[ -4  10  17   2  -1   5  -2  -8 -26 -12   3   1  -3   3   5  -2   5   2
  -7   2  23   1   7  -2   4   7  20   8  -5 -15   9  -1  -3   4  -1   6
   6  -3   1   5   5   2   4  -2   6   2   6   8   2  10 -14   8  -1  -4
  10 -16  -8   3  -3   7  -3 -10   6  13   5   3  19   8  -8   1  -2  -8
  12   4   5  37   6  -7   0]
1
[ -3  18 -12   6   7   2  -1  38   0  18  -2  -4  15   1   0 -23   7  15
 -10   0  -1   3  14  -5  -4  11 -29   6   5 -15 -14   6  11  -2   1   9
  -9  -7   2  16  -2   4   2  -7   2 -14   1   8   0   5 -10  -4   7  14
  -5  22  22  11  -4   5   1  13   0  16   6   0   6   7  15   9 -12 -10
  -2  -3   6   7   5  -2  -1]
2
[ -9   0 -24  -1   1  -1   8  50  -1   8 -10  -1  11 -15  -3   6   4  11
   9   0  -6  -3   3  -2   0   5 -37  11   2  -8 -15   4  -8   2   6   3
  -4  -3   5   7  -6   6 -10   8  -2  -2  -3  11  -3  -9  -9  -2   3   6
 -13  16   7  -2  -1  -1  18   7   2   1  -4   0  -9   1  -3   2  -7   3
  -9  -9   8 -37 -14  -4   7]
0
[  4  13 -15   3  -1   4   1  -8   1  -3   4  -3 -15  -1  15  -6   9   2
  13   2   0  -2  -3   0   9  -6   5   7  -1   0   7  -1   1   6  -1   5
   9  -4   1  -7   1  -1   0   2   3   6   0   3   0   5   1   9   6  -9
  -3   2 -23  -1  -1  -2  -5   1   1   2  -2  -1  11   0 -11  -1  14  -4
   6   1  -4  25  -1  -3   5]
1
[-10  18 -13   1 -16   0  -1  48   2   7  -5  -9   9  -8  -3  -2   0   6
  -4  -2  -6   1   4  -2   2  10 -24  17   2 -10 -16  11  -5  -7   7   5
 -11 -10   1   8  -1  -3  -3  -7  -2  -3 -11   1   1   5  -1   4   3  -6
   3  20  25  -2  -4   4  -3  12  -3   3   0   6   2   4   8   1 -10  -4
   5  -1   3 -16   6  -5   2]
0
[-13  10 -34  15   9   1  -2  64  -8   7 -11  -2  19  -5   1   6   2   6
   1  -3  -1   1   4   3  -8  14 -43  20  12 -10 -27  20   1  -2  10   1
 -11  -7   3  20   2  -5   1  -7   1   4  -7   7   4 -11  -5   0  11  -5
  -7  30  16  -3  -2   6  -7  14  -3   0  -3  -5  -4   1  -1   4 -12  -6
  -3  -3  -1 -35   7  -8   0]
0
[ -6   8 -20   7  -6   0   0  44  -5   6  -6  -9   5  -3  -1   0   2   4
  -1   1   4   2   1  -3   0   1 -30   8  15   3 -15 -16  -1  -5  -1   1
  -1  -8   3   3  -7  -1   2  -8  -6  -5  -2   3   0  -1  -2  -5   3   7
  -3  26  15   0  -2   0  -3   4  -4  -3   4   0  -1  -9   9   1 -12   0
   0 -12  -1 -10   6  -6   3]
2
[ -4   3 -19  -1   5   4   0  41  -4   6  -8  -5   4  -2   0  -5   6   1
  -2   8  -3   7  -1   1  -6   5 -28   9   5  -5 -14   5   4  12   1   4
  -7  -4   1  11  -9   6   0 -10   1  -1  -1   0   0   4  -8   1   4   2
  -6  21   9  -1  -4   3  13  31   5   4  -4   1   0   1   7   0 -10 -10
  -5  -1  -2  -4   4   2   5]
2
[ -7   6 -35  22   5   1  -2  64 -12  21 -10   1  27 -11  -4   0   0   5
  -3   2  -3  13   6   1   2  15 -49  16   6  -6 -29  11 -12  -1  15  -1
 -15  -2   4   7 -10  -5  -3 -14  -9  -2  -4   2   2  -3 -10   9   4   2
  -5  29  16   0   4   6  -8   8  -3  -8   0 -16 -10   6   1   6 -19  -3
   1  -5   5 -36   0 -11   5]
0
[  0   3  13   3   3  -8  -1 -19   3  -5  14  -8 -11   9   8  -2  -7   5
  -3  -2   4   8  11  14   1  -8  34  11  -4  -7   6  -5  -2   3  -6   3
   5  -9  -4   0   1   2  -4  -4  26  -2   4  10  -3   4   1   9   4  -7
   6   3 -14  -2  -5   1  -5  -4   7   5  -8   2  14  -7   5   5  -1 -10
 -18   0   5  47   6  10  -2]
1
[-13  21   8   4   5   2   1  54   1   8  -4   1  13  -8   5  -3   9   7
   3   9   6 -44  10   2  -6   5 -34  12  -3  -8 -12  11  -2  -3  -8  -2
 -10   6   2  13  -5  -3   7 -12  -7  -3  -4   0  -3   5 -13  18   4   3
  -7  24  25 -10   1   1   3   4  -9  -2   3  -5  15   8   6   1 -15 -10
  -4   6   4   3   4  -9  -1]
0
[  5   6  23  -2   4   5  -1 -32   4 -22  13   6 -10  -1  10  -4  -6   7
  -9   5   2  11   7   8   7  -3  51  18  -3   2  18  -5 -10   2   1  10
  10  -2 -12  -9  15  -5 -16  -6   1  19   5   2   1  18  14   3   4 -19
  19  -7 -30   2   0  -2  -5 -13  10   5   1  17  24   6 -11   9   8  -3
  15   1   2  50   3  -4   5]
1
[  0   1 -10   1   0   6  28  37  -3  -2   4   7   3  -5   2  -1   4  11
  -2   0 -12   0   7  -1   0   1 -26  11   7  -2 -19   6  -6   0   5   2
  -5 -11   6   1  -8   1 -10   1   0  -9  -9   3   0  -1  10  -2   3  11
  -4  21   6  -1  -4   0   3  11  -2   6  -5  -4 -10  -6   3   4  -7  -8
  -3   5   0 -24  -1  -6   6]
0
[ -7  17   1   6   3   2   0  21  -2  -1  12  -1   6   0   7  -5   9  11
  -2  -2   5   0   4  -2 -10  -1 -13  15   0 -12  -7   7  -4  -7  -1  -2
   3  -7   0  15   0  -2 -12 -16  10   1  -4   1   9  -7  -1   7   4   8
  -3  22  13  -2  -1  -3   0  25  -1   4  -5  -8  12  -8  17   4  -4  -5
   2  -3   0  19  10  -4 -11]
2
[ -6  14 -12 -10   6  -2  -7  35  -6  -2   0 -11   4   1  -9  -4   7   9
  -1   0   0   0   0  -9  -4   7 -18  17   4 -18 -13  16   3   0   2   0
  -1 -11   3   2  -2  -6   1  -9  -3   3  -6   2  -2  -1 -11   7   5   7
   1  21  13   0   2  -5   2   0  -9   6   1   2   8   0   7   2 -10  -9
  -1  -1   6  16   5   1 -10]
0
[  7   7   8  -4   4   3  -1 -32   1 -14  13   2  -3   6   5  -5  -9   6
 -11   0  -3  -1  -3   2  -3  11  41   4  -2   5  11   0   6   6  -2 -18
  -7  -6  -1  -2   1  -1 -10 -10   6   3   6   1  -1  11   6   4   2  -4
   6   5 -11  -1   6  -2  -8   1   1   4   2  -1  18   0   6   0   5  -4
   8   1   0  50   6   2  -5]
1
[ -9  16 -14   9   6   0   1  33  -5   1  -1  -3  10   3  -2  -4   2   7
  -6  -1  -1   5  -4  -5  -9   7 -27  15   8  -9 -19   6   9   3  -1   1
 -15  -2   1  15   5  -2  -3  -7  -5   3  -4   3  -1   5 -10   4   9  11
 -14  18  13  -1  -1  -1  -1  18 -10  12   1  -7   2   3  13   2  -8  -8
  -3  -7  -3  -7   3 -23  -5]
2
